Here is a tiny trained network, its code and every weight. The questions are about switching its units off for an input and a target symbol, where a switched-off unit gives its printed mean instead of its output.

import numpy as np


def w(rows, s, z=0):
    codes = np.array(rows[::2]) - 128.0
    scale = np.full(codes.shape[1], s)
    scale[-1] = z or s
    return codes * scale


def f(y):
    return np.maximum(y, 0)


def softmax(a):
    e = np.exp(a - a.max(-1, keepdims=True))
    return e / e.sum(-1, keepdims=True)


def log_softmax(a):
    a = a - a.max(-1, keepdims=True)
    return a - np.log(np.exp(a).sum(-1, keepdims=True))


def net(x, mask):
    ids = ['Ψαγζλμτω'.index(c) for c in x.split()]
    T = len(ids)
    res = E[ids] + P[:T]
    r = res
    for j in range(3):
        rows = slice(2 * j, 2 * j + 2)
        q, k, v = (r @ M[0][rows].T for M in (Q, K, V))
        z = softmax(np.where(np.tri(T) > 0, q @ k.T / 2**0.5, -1e9)) @ v
        o = O[0][rows]
        res = res + np.where(mask[j], z, o[:, -1]) @ o[:, :-1]
    y = f(res @ A[0][:, :-1].T + A[0][:, -1])
    res = res + np.where(mask[3:15], y, B[0][:, -1]) @ B[0][:, :-1]
    return log_softmax(res[-1] @ U[:, :-1].T + U[:, -1])


Q, K, V, O, A, B = {}, {}, {}, {}, {}, {}
E = w([
[83,125,177],'Ψ',
[7,141,119],'α',
[126,52,164],'γ',
[175,173,122],'ζ',
[103,41,43],'λ',
[198,213,23],'μ',
[139,80,216],'τ',
[197,205,148],'ω',
],0.018)
P = w([
[144,5,163],'0',
[180,54,118],'1',
[200,89,88],'2',
[209,114,74],'3',
[217,138,70],'4',
[228,154,66],'5',
[242,165,67],'6',
[242,183,69],'7',
[252,191,70],'8',
],0.0039)
Q[0] = w([
[136,189,6],'head 1',
[151,101,90],'head 1',
[97,93,200],'head 2',
[56,131,150],'head 2',
[203,108,58],'head 3',
[57,162,213],'head 3',
],0.013)
K[0] = w([
[68,196,116],'head 1',
[126,145,8],'head 1',
[153,100,240],'head 2',
[191,132,184],'head 2',
[109,112,119],'head 3',
[149,184,190],'head 3',
],0.011)
V[0] = w([
[121,202,83],'head 1',
[183,93,111],'head 1',
[113,79,10],'head 2',
[13,100,46],'head 2',
[81,139,110],'head 3',
[135,188,138],'head 3',
],0.012)
O[0] = w([
[184,77,211,3],'head 1',
[2,111,99,152],'head 1',
[140,81,26,53],'head 2',
[54,156,64,15],'head 2',
[93,129,128,97],'head 3',
[109,115,157,71],'head 3',
],0.0096,0.0053)
A[0] = w([
[129,85,157,221],'neuron 1',
[225,154,143,146],'neuron 2',
[104,12,140,149],'neuron 3',
[171,86,139,93],'neuron 4',
[183,101,110,9],'neuron 5',
[141,196,158,32],'neuron 6',
[67,5,145,152],'neuron 7',
[162,154,158,24],'neuron 8',
[53,151,136,159],'neuron 9',
[25,66,207,74],'neuron 10',
[35,71,180,80],'neuron 11',
[34,7,68,186],'neuron 12',
],0.012)
B[0] = w([
[168,96,124,255],'neuron 1',
[175,195,161,213],'neuron 2',
[115,161,66,177],'neuron 3',
[112,148,55,140],'neuron 4',
[143,217,190,137],'neuron 5',
[5,224,81,130],'neuron 6',
[53,201,106,188],'neuron 7',
[32,217,39,129],'neuron 8',
[164,181,102,197],'neuron 9',
[65,134,33,199],'neuron 10',
[67,126,43,166],'neuron 11',
[165,82,188,236],'neuron 12',
],0.014,0.0097)
U = w([
[4,169,37,103],'Ψ',
[126,151,74,211],'α',
[128,126,169,209],'γ',
[176,94,239,177],'ζ',
[170,62,9,87],'λ',
[221,117,60,39],'μ',
[146,144,65,25],'τ',
[110,190,177,8],'ω',
],0.013,0.014)

Each question gives the input, a string of symbols that net reads in full, and the target symbol t.
The units are the heads (2 rows each of Q, K, V and O) and the neurons (one row each of A and B). Each row of codes is followed by its name. A weight is (code - 128) times the scale printed after its matrix; where a second scale follows, it is the last column's (O, A, B and U).
mask holds one flag per unit, heads first, then neurons. A switched-off unit (its flag False) gives its mean, the last column of its rows in O or B, instead of its output. The means were averaged over made-up inputs and are rounded, as every weight is.
A unit's drop is (log p(t) with every unit on - log p(t) with that unit switched off) / (log p(t) with every unit on - log p(t) with every unit switched off).
The circuit of an input: a set's keep is (log p(t) with only the set's units on - log p(t) with every unit switched off) / (log p(t) with every unit on - log p(t) with every unit switched off). Starting from the 12 units with the biggest drops (on a tie, the unit counted first), units are removed one at a time, each time the one whose removal leaves the highest keep (on an exact tie, the one counted first), for as long as the keep stays at least 0.8.
units of the circuit, in order: the units of the circuit, biggest drop first
most important unit: the unit with the biggest drop
top k neurons: the k neurons with the biggest drops, biggest first
heads that matter: for each layer, one digit per head in row order, 1 if its drop is at least 0.15 and else 0, layers parted by /
drop when u is switched off: that unit's drop, to one decimal
input α τ τ μ, target μ: most important unit	head 1
input γ α λ μ τ τ Ψ α α, target γ: units of the circuit, in order	[head 1; neuron 10]
input α λ α τ τ τ τ λ γ, target Ψ: units of the circuit, in order	[head 1; neuron 7]
input ω α α τ α ζ τ τ α, target ζ: units of the circuit, in order	[head 1; head 2]
input τ γ μ, target μ: units of the circuit, in order	[head 2; head 1; neuron 2]
input μ Ψ ζ, target μ: units of the circuit, in order	[head 2; head 1; neuron 2]
input ζ τ γ Ψ, target Ψ: heads that matter	110
input ζ α Ψ α, target α: heads that matter	100
input ω τ μ ζ, target μ: units of the circuit, in order	[head 2; neuron 2; neuron 10]
input μ ω Ψ, target Ψ: heads that matter	001
input ζ τ ζ, target ζ: drop when neuron 1 is switched off	0.0
input Ψ ω τ τ γ, target Ψ: drop when neuron 12 is switched off	0.1
input τ Ψ γ μ τ ω, target μ: drop when neuron 12 is switched off	0.4
input α λ ζ Ψ ω μ γ μ τ, target Ψ: top neuron	[neuron 12]
